In the rows, 128 means zero.
Facts:
podor sume: stonuk,brogror
flaskiger sume: plokor
lolo sume: klestin,kugon
lomomel sume: brogror
kugon sume: traplum
grevigis sume: zestur
klevonam sume: plivur
stulu sume: brogror,puvik
flupim sume: suskal,trebral
nitrum sume: brezor,plida,grepul
dristim sume: zuplar,replugruk,mulak
plivur sume: runul,pagi
plida sume: grubrodun
klestin sume: boga,klaga
fomiplir sume: kozotrun,dresile
mulak sume: flaskiger
grubrodun sume: suskal
togam sume: traplum
fegek sume: bigak,ledelal
dresile sume: stulu,vubro
fules sume: flaskiger,suskal
dregru sume: zestur,puvik,sotren
luveklom sume: nugu
nodures sume: klaga
pumim sume: riro,boga
trebral sume: replugruk
ludrel sume: lolo,stime
runul sume: nugu,zestur,pagi
drado sume: goklon
rarar sume: grubrodun
rudepo sume: luveklom,droklinim,trustuk,kisi,stime
traplum sume: bifa
bridros sume: goklon
staske sume: brezor,ludrel,plibas
replugruk sume: feskes
puvik sume: bifa,replugruk,pagi
pitrun sume: togam,stime
flotrak sume: ludrel
kepe sume: bigak,dasek,klaga
flali sume: studra,skotok,grevigis
grepul sume: peklom,vubro
puskil sume: plokor
goklon sume: suskal
buzo sume: drado
klaga sume: pumim,replugruk
trenum sume: kozotrun,grekle
nafen sume: stime
padol sume: trustuk,grani,pagi
studra sume: bigak,boga,klaga
dezol sume: kepe,suskal
vesan sume: koskom,boga
soti sume: goklon
suskal sume: fegek
pagi sume: riro
riro sume: feskes
sigrarem sume: dezol,kestugro
zuplar sume: brostu,vesan
droklinim sume: mugrol,puvik,soti
bibonu sume: nugu,brostu
zestur sume: bigak
subutruk sume: lolo,flupim
boga sume: feskes,koskom
kozotrun sume: grubrodun
mipor sume: studra
brezor sume: stonuk
plokor sume: kepe,replugruk,dasek,klaga
nibrir sume: traplum,lomomel,soti
dasek sume: feskes
trustuk sume: klevonam
driri sume: brogror,goklon
flipum sume: lolo,trustuk
brugrostu sume: bigak
gustu sume: runul
koskom sume: brugrostu,feskes
bepi sume: flaskiger,studra
peklom sume: plokor
nuvi sume: grevigis,plokor
feskes sume: bigak,brugrostu
lugrin 147 <- podor,lomomel,braflo,klevonam,klestin,fomiplir,mulak,kisi,fegek,fules,drado,brostu,soti,droklinim,peklom,nuvi
lugrin 280 <- mugrol,grevigis,dristim,plida,grubrodun,togam,dresile,ludrel,traplum,pitrun,flotrak,grepul,puskil,sotren,kogrepor,sigrarem,boga,mipor,plokor,nibrir,dasek,brogror,flipum
lugrin 582 <- flaskiger,stonuk,kugon,nitrum,lolok,runul,replugruk,flali,studra,vubro,pagi,riro,kozotrun
lugrin 959 <- lolo,bigak,grekle,bavis,trenum,nafen,padol,suskal,zuplar,bibonu,zestur,subutruk,grani,skotok,brezor,driri,koskom,feskes
lugrin 966 <- stulu,plibas,luveklom,pumim,trebral,vugrum,rarar,rudepo,bridros,staske,nugu,kestugro,ledelal
lugrin 611 <- flupim,bifa,plivur,zuker,dregru,nodures,puvik,kepe,goklon,buzo,klaga,dezol,vesan,trustuk,stime,brugrostu,gustu,bepi

Known rows:
[148 122 153 120 128 144 113 115 152 116 148  94 151 155 164 131 151 137
 105 180 158 115  89 162 131 111 142 129 125 120 157 163 157  96 123 156
 103 133 171 154 156 138 119 150 112]: brogror
[145 138 135 139 129 135 128 120 134 102 121 123 111 164 147 133 140 100
 113 116 140 112 132 110 148 115 105 120 119 109 114 142 120 133 136 114
 104 122 135 124 146 118 141 136 114]: zuplar
[176 166  90 133 143 126 149 117 174 140 137 152  76 144 135 129 123 171
  80  82 146 123 122 102 100 110 155  72 111  79 113 119 111 101 102  95
 127 156 134  87 135  78 155 122 128]: plida
[112 111 144 174  77 146  60 155 108  98  73 127 122 107 171 133 143 121
 129 153 128 124  88 171 132 172 121 160  82 108 127 134 157 135 156 142
  75 153 169 107 150 135  75 177 105]: soti
[102 143 133 136  94 111 132 122 140 100 116 119 115 138 125 125 116 110
  94 111 118 122 129 112 115 103 116 119 126 120 138 141 100 127 151 111
 113 147 132 118 141 110 121 138 113]: trustuk
[131 135 139 139 129 121 119 116 141 103 121 122 117 164 155 129 135 103
 110 124 144 120 152 115 138 122 114 108 121 108 120 134 115 128 130 127
 107 133 123 118 137 122 135 134 103]: bibonu
[161 150  96 128 137 102 138 104 163 159 146 152  94 134 120 113 142 151
  77  57 141 128 137 110 110 101 139  87 104  69  85  93 103 127 119  76
 130 181 116  94 126  71 150 127 120]: kozotrun
[125 139 132 114  99 145 116 118 138 140 127  94 133 135 137 108 133 121
 107 116 125 139 127 134 135  99 109 128 110 110 106 132 114 158 132 116
 119 148 107 142 132 117 134 152 115]: flali
[130 141 131 134  93 136 122 140 149 119 123 113 118 128 124 115 122 100
  98 124 138 122 108 111 109  93 114 148 107 123 145 146 113 164 136 127
 120 131 110 123 161 109 128 138 124]: bepi
[127 153 134 102  89 204 124 127 129 156 127  79 138 138 146 108 117 120
 136  91 101 154 113 117 131  96  84 178  97 119 103 167 124 185 134 110
 146 104  54 159 140 114 159 177 146]: studra
[118 104 141 143  85 150  62 169 103 108 103 126 128 125 163 113 131 122
 106 147 131 102  78 163 140 148 137 141 104  98 129 124 138 118 134 140
 101 143 144 107 176 116  94 161 113]: bridros
[163  98 151 117 119 121 126 143 145 126 190 102 138 177 156 102 151 125
  92 152 150 105  98 164 118 108 138 144 133 127 140 131 135 108 128 142
 134 122 153 163 152 110 145 134 121]: kestugro
[146 152 137 119  87 187 116 155 154 145 138 110 133 126 139 102 104 100
 129 119 129 133 108 106 111  93 106 186  96 127 147 173 110 182 145 140
 144  92  49 134 158 108 146 156 138]: kepe
[209 164 123 115 122 185 117 124 134 123 152 162 149 134 112 142 142 141
 164 127 134 114 105  94 171 107 141  95 137 109 107 186 106 103 171 121
  85  93 130 154 115  59 117 149 128]: dasek
[130 151 126 120 113 154 138 108 137 114 115  92 107 153 145 148 129 149
  93 126 121 129 107 120 124 105 126 106 120 117 124 154 132 114 114 117
 117 124 145 128 154 114 138 146 139]: pitrun
[101 148 131 121 103 161 140 103 113 102  94  69  88 164 147 158 119 146
  94 118 108 135 101 112 125 103 115 105 116 123 120 157 135 117 116 101
 118 123 154 125 161 128 138 155 143]: togam
[147 120 149 109 135 120 121 104 160 141 172  92 159 155 145 111 164 121
  97 143 154 125 109 159 134  93 122 147 121 109 123 141 142 126 143 127
 118 149 153 172 140 130 125 148 107]: stonuk
[167 133 106 175 110 130 110 152 168 138 126 150  89 115 136 106 129 140
 106 117 153 125 117 132 104 138 128 127  88 106 108 108 132 160 128 126
 120 160 127 100 136 104 125 133 115]: fules

Rows:
No name comes twice in this set of rows, the named rows included.
[112 143 143 133  96 117 118 132 145 102 115 122 133 132 134 118 113 111
  99 125 125 118 132 123 108 110 117 129 125 118 149 154 101 132 149 127
 115 136 114 121 135 113 113 142 106] => dregru
[ 87 140 132 115  93 145 132  96 104 114  96  63 107 153 143 143 133 125
  89  96  97 144 116 129 144  97  91 138 109 118  93 140 129 148 129  83
 122 142 146 141 156 126 129 166 138] => kugon
[162 140 167 112 142 159 122 125 178 136 158 115 162 174 201  96 127 111
 135 119 153 137 140 150 112 132 117 181 111 106 160 173 132 122 130 154
 155  85  66 154 121 124 177 171 104] => bigak
[157 154 120 129 109 156 119 125 145 119 123 114 119 136 122 135 127 136
 115 146 138 116 108 106 141  96 128  88 129 123 116 150 120 133 121 129
  95 126 137 137 143 108 123 132 127] => dristim
[159 122  99 135 119 109 130 145 144 137 149 146  88 155 135 105 128 146
  76  83 132 108 116 118 104 117 148  99 115  85 108 101 105 116 114  98
 138 143 131 102 140  72 155 123 128] => rarar
[126 125 125 158  92 108 125 124 140 104 110 120 115 132 135 117 126 137
 126 117 114 139 154 127 117 127 108  90 122 127 113 131 113 136 145 120
 115 141 135 121 102 109 121 137 108] => klevonam
[ 95 143 139 129  95  91 106 105 138 105 105 120 168 119 131  93 109 132
 114 105 110 141 199 127 127 115 114  44 157  92 103 128  69 118 132 132
 111 168  75 132  78 113 110 138  65] => runul
[156 120 114 164  83 140 111 149 153 128 132 112 117 128 115 101 124 108
 121 156 137 127 135 118 123 111 100 116 113 150 109 125 123 193 123 148
 109 131 116 135 136 126 127 121 114] => nuvi
[202 168 123 105 121 201 143 116 109 122 136 145 124 150 111 161 141 147
 163 110 117 120  88  92 180 100 133 114 130 112  99 201 118  99 179  92
  88  87 154 155 117  57 127 164 151] => boga
[164 113 114 135  93 143 103 156 120 120 145 127 119 144 110 111 136 109
 121 139 133  99 100 114 154 102 126 106 132 124 101 123 110 150 139 126
  99 117 132 137 153  87 125 118 125] => trebral
[157 124 125 122  95 151 125 143 103 109 140 117 118 169 121 129 137 120
 119 109 108 111  99 112 154 103 114 114 135 124  98 150 113 125 149 103
 115  95 142 144 141  81 136 141 141] => pumim

The same nodes again, as new rows of numbers:
Known rows:
[104 133 137 155 110  98 107 106 121 133 112 177  88 109 133 103 101 116
 120 128 160 120 109 149 131 111 112 159 133 118 134 112  83 137 112 112
 127 150 138 118 117 121 115 137 139  99 129 117 124 167 107]: mulak
[126 149 125 114 165  31 106  92 191 158 125 180  98  87  59 115  73 139
  96  99  94 105 154 117 147  90  93 157 126 124 118 166  74 146 153 114
 124 136 153  77 109 134  99  92  99 125 136 148  70 165  59]: flaskiger
[160 141  96 103 113 104 137 159 167 114 116 118 138 106  86 129  81 148
 129 143 139 123 118 103 146 165 122 162 156 143 137 110 111  95 124 146
 111  90  87  57 109 175 118  95 116 109 136  94 177 172 144]: klaga
[118 183 163 125 172 122  99 114 156 181 160 106 181 154  76 121  92 119
 161  88 175 122 109 124 161  65 156 104 127 133 141 196 158 118 155 126
 126 143 133  37 158 133 114  76  96 118 185 104 121 132 122]: replugruk
[113 106 103 164 146 152 123 143 137 113 128 132 145 123 119 103 159 126
 113 127 104 134 134 123 104  92  92 111 119  82 129 114 138 112 122 132
 127 118 120 148 159 128 101 132 124 136 114 150 137  76 117]: bavis
[117  93 107 166 145 142 118 144 140 114 128 121 141 123 119 107 142 122
 125 123 115 133 133 124 113 101  99 120 117  85 123 111 130 101 129 135
 126 117 101 145 154 123 119 124 134 128 121 152 134  95 127]: brezor
[136 134 136 136 143 126 177 131 104 130 124 125 146 132 124 152 150 144
 109 143 115 156 143 138 120 125 122 109 137 157 126 119 151 167 104 144
 147 151 157 161 135 124 124 156  91 119 108 141 128 101  94]: mugrol
[116 141 150 159  98 130 116 112 108 129 126 161  94 119 151 107 119 112
 130 113 163 129  97 157 125 118 133 149 123 114 141 105 106 137 114 118
 126 145 130 142 135 111 126 133 151 110 129  97 140 143 128]: fomiplir
[124 101 103 163 145 147  98 134 138 119 115 122 138 127 115 108 137 121
 120 108 119 132 131 122 115 106 109 127 117  91 111 117 126 101 132 137
 122 118 101 143 162 119 135 123 133 135 114 146 137  99 133]: trenum
[114 110 103 168 141 146 121 140 139 106 126 133 141 118 118 107 163 128
 108 124 104 134 128 123 104  88  92 102 114  80 131 116 141 116 116 136
 128 118 118 153 165 123  99 133 120 131 106 151 133  70 114]: grekle
[165 117 137 132 136 111 189 154  94 134 125  89 144 129 128 167 100 133
 145 125 133 159 137 144 128 164 139 150 140 157 109  91 145 131 130 151
 157 130 112 170 126 137 179 137 119 125 139 132 137 138 128]: togam
[134 154 116  99  94 150 156 150 146 110 139 132 131 117 118 115 152 166
  87 137  97 127 118 107 103 159 137 125 115 126 157 110 140 133 122 154
 117 129 120 112 129 139  94 152 126 118  97  96 176  99 135]: stime
[131 147  91 117 105 130 124 108 138 115 158 123 162 117 144 169 145 136
 149 126 113  99 101 146 117 130 130 127 119 144 151 119 112 114 166 115
 153 128 115 157 119 134 135 132 159 139 116 139 105 134 145]: rudepo
[111 134 182  98 132 149 146 136 141 140  94 117 120 145 145  96 130 160
 129 161  80  57 156 117 120 178 198 145 104 120 114 185  72 121 152 149
 135 144  67  84 119  86 167 137 167 115  82 116 146 137 167]: plivur
[152 125 138 133 141 116 162 132  99 138 115 111 138 134 119 160 119 133
 126 124 132 155 141 139 125 146 133 133 143 163 103 111 139 148 113 147
 148 142 130 157 133 125 163 139 100 126 121 138 134 133 120]: flotrak
[100 147 146 155 103 139 142 122 107 126 136 166 104 112 159 107 140 123
 121 136 157 131  96 156 111 103 122 133 123 104 159 101 126 150  98 112
 128 147 155 142 133 123  92 144 139 102 128 103 133 124 114]: braflo
[ 77  45 108 140 149 131 113 183 130 118 155  80 113 156 132  89 137 100
 136 140 128 148 153 106 131 116  84 122 127  98 128 113 148  87 135 112
 113 142 114 134 119 126 120 144 154 113 161 175  95  94 142]: driri
[ 61  65 151 121 100 109 122 168  96 135 173 105  60 164 175  84 116  87
 145 149 178 158 128 129 145 144  99 146 134 127 153 100 140 109 121  90
 112 173 149 127  76 122 119 161 176  85 193 139  80 152 143]: soti

Rows:
No name comes twice in this set of rows, the named rows included.
[108 122 134 138  88 108  62 100 103 131 121 176  63 127 147  90 115 102
 104 104 173 149 106 141 139 124 117 152 127 125 127 117 100 141 106 106
 112 150 153 131 126 111 129 136 148 120 139 119 117 166 118] => fules
[132 137 142  94 105 138 140 146 141 125 118 122 120 130 128 114 128 155
 112 139 105 107 132 109 119 174 161 144 115 128 131 136 110 118 135 153
 120 132  91  92 122 122 135 135 148 119 108 106 165 130 156] => trustuk
[116 181 178 129 171 143 103 113 143 180 162 102 181 169  97 118 107 122
 162  87 173 116 112 129 155  67 176  94 115 133 139 207 169 127 158 125
 123 150 128  49 161 120 123  78 106 128 181  98 129 121 137] => riro
[129 129 159 128 107 158 108  96 103 103  90 177  65 123 208 114 137  84
 145 165 160 117 120 139 140 129 119 115 143  97 133 130 135 148  77  88
  98  71 182 139 102 140 110 116 140 152 138  88 119 156 133] => fegek
[148 146 155 108 144  98 147 118 153 146 149 138 111 106 120 129 103 125
 131  95 100 127 135 121 127 119 133 136 111  99 130 147 142 134 155 115
 120 100 147 123 115 131 131  98 130 158 152 107 100 128 107] => flali
[112  97 118 165 157 149 116 136 140 120 114 126 139 128 121 104 145 122
 127 125 108 116 137 124 114 101 110 125 116  80 111 130 115 107 125 134
 127 116  94 146 156 110 132 122 138 134 107 151 132  92 131] => bibonu
[162 128 104  94 100 113 136 156 159 112 117 126 116 107 106 128 103 146
 115 149 121 125 131  99 137 176 124 150 140 131 137 112 122 107 119 143
 106  86 106  78 103 163 118 109 123 127 128  92 169 156 144] => nodures
[ 92 119 156 147 115 121 149 138 105 130 140 144  93 128 161 100 113 109
 144 142 162 127 108 150 124 125 131 149 131 111 150 108 112 129 118 111
 133 153 127 127 117 113 124 141 166  94 146 111 120 149 132] => droklinim
[137  86 144 136 176 185 110 120 138  88  60 137 108 128 191 116 155  83
 171 190  97  81 172 113 137 110 114  94 143  60  91 164 132 110  97  97
  94  22 127 141 117 134 126  84 131 186 115 138 114 117 145] => zestur
[ 85 112 153 144 111 120 157 149 105 133 157 136  92 130 160 100 122 111
 142 147 161 133 106 150 122 117 114 139 132 110 164 103 125 123 112 104
 127 162 134 128 106 121 106 149 155  83 158 118 115 139 126] => lomomel
[112  97 130 168 159 148 123 140 135 122 103 117 141 128 126 102 131 121
 143 121 102 109 138 129 116 107 124 131 112  82 103 134 109  95 145 134
 136 123  78 136 156 103 147 120 150 132 113 154 130 102 141] => padol
[145 106 142 126 140 113 177 153  95 137 124  90 133 139 129 159 112 130
 139 134 136 158 146 134 136 158 133 137 140 162 108 110 142 134 127 141
 148 150 129 157 120 131 165 147 114 118 138 147 125 128 121] => nibrir
[ 97 123 101 108 124 123 141 127 137 120 176 108 155 133 141 157 150 133
 160 144 119  92 111 142 127 132 121 119 126 152 160 125 112 109 166 101
 149 157 115 143 105 134 121 144 169 114 135 169  81 135 146] => stulu
[155 139 120 160  94 108 148 134 116 117 124 144 117  94 139 141  71 101
 164 125 194 151  75 152 138 133 113 171 158 108 151  67 130  95 109 118
 125  85 119 129 123 167 125  92 142 111 169  69 161 183 129] => klestin
[149  94  99 172 135 138 134 161 133 114 120 100 145 112 114 123 110 114
 144 107 121 145 117 124 113 128 109 155 122  79 111  81 138  77 142 144
 131  90  71 161 156 136 152 104 147 139 132 131 152 109 140] => lolo

The same nodes again, as new rows of numbers:
Known rows:
[144 139 137 140 174 115 124 108 124 124  91  66 163 101 108  48 153 129
  87 127 198 145 154 159 137 131 151  82 135 104]: feskes
[126 121 156  67 143 136 122 110 158 102 100  92 164 118 110  78 144 122
  98 143 186 140 135 125 141 130 153 105 177 133]: brugrostu
[112 137 140  95 128 131 127 126 112 116  97 126 179  90  79  71 101 152
 116 125 178 107 169 109 136 169 180  96 180  94]: soti
[112 135 139  97 128 129 127 124 114 121 100 125 179  91  79  76 100 153
 117 124 174 106 170 110 137 169 179  96 175  95]: drado
[136 150 117  99 128 135 105 129 137 128 113 105 165 112  83  89 127 161
 109 134 190 114 183 120 134 154 154 102 146 105]: fomiplir
[127 177 132 112 125 142 135 142 126 116  92 126 169 128 121  76 136 164
  91 124 208 115 179 127 131 160 157 133 151  96]: flipum
[137 148 125  92 117 114  93 116 146 140 119 105 148 160  75  99 129 192
 144 120 156 138 189 128 125 186 161 112 139 107]: peklom
[127 166 147 133 153 150 113 144 127 133 100  83 165 123 103  57 151 159
  92 149 203 107 175 142 122 162 149 107 145  80]: nafen
[126 164 149 137 150 147 109 137 123 137 101  79 168 125  96  56 150 159
  92 147 200 115 177 144 122 162 151 111 146  78]: brezor
[125 171 136 119 126 139 134 131 121 126  96 119 170 136 112  77 132 165
  93 121 198 129 183 134 122 160 166 136 151  98]: dresile
[ 90 124 166  85 128 146 154 103 137 137 107 119 186  89  85  60 103 149
 101 142 190 115 161  86 145 199 201 146 195 105]: goklon
[119 175 141 110 125 141 140 143 122 111  90 131 173 122 125  72 127 163
  91 121 201 109 175 126 131 162 167 130 164  91]: nibrir
[102 153 160  79 129 133 104 132 148 123 115 109 159 132  89  79 129 151
  88 162 186 127 160 121 141 154 157 122 159 108]: dregru
[130 171 132 122 128 126 133 127 127 133  97 116 165 140 115  76 131 175
  98 119 193 135 186 134 126 169 165 137 149  99]: dristim
[115 151 150  97 124 146 105 155 147 145 112  89 168 128  98 100 131 153
  76 167 181 131 164 147 128 145 173 121 172 105]: bifa
[132 159 140 135 127 148 133 148 112 143  85  98 179 135 110  92 129 161
  84 118 183 140 188 155 110 145 178 137 174 101]: brogror
[136 153 145 147 153 158 106 146 122 152  97  57 173 133  94  73 151 160
  84 147 189 135 182 164 107 145 159 111 158  88]: skotok
[151 168 128 114 131 149 124 131 138 146  85  82 166 147  97  90 116 143
  74 163 198 130 165 153  87 138 152 113 170  95]: ledelal

Rows:
No name comes twice in this set of rows, the named rows included.
[122 132 151  64 127 129 119 113 169 115 103  99 154 139 116  84 137 154
 119 137 176 136 144 121 143 167 163 118 169 125] => kepe
[138 156 133 151 165 110 122 123 121 142  99  75 162  94 113  45 144 145
  74 139 203 129 166 158 142 141 157  85 124  86] => koskom
[138 136 119  98 128 135 122 109 141 137 114 103 170 113  79  86 124 168
 125 124 184 118 186 108 135 173 164 117 156 113] => fules
[116 147 130 118 113  93 104 118 130 137 125 103 157 175  87  87 136 186
 142 157 175 145 194 117  98 194 166 135 142 100] => flaskiger
[112 155 139  91 127 122 120 144 155 134 112 107 163  96 121  84 129 156
  72 168 194 111 151 129 157 161 171 108 154  99] => vesan
[126 143 108 129 121 126 131 122 130 136 128  97 175 111  90  75 143 155
  98 178 227 109 196  92 115 161 160 142 143 106] => kozotrun
[127 140 120  94 127 114 125 130 136  91 100 107 169 124 128  78 147 141
 120 156 205 114 150 112 115 140 154 100 168 109] => studra
[128 168 147 103 137 141 124 119 124 103  94 123 163 152 105  68 142 155
 104 110 198 136 174 126 121 149 144 132 154 111] => grevigis
[126 182 130 105 123 152 137 150 130 110  92 128 170 121 132  80 139 163
  84 127 209  95 172 125 134 159 159 126 159  91] => ludrel
[ 92 167 161  91 129 118  94 137 139 132 123 120 149 134  81  73 123 158
  78 170 180 129 168 129 143 167 154 116 139  91] => puvik

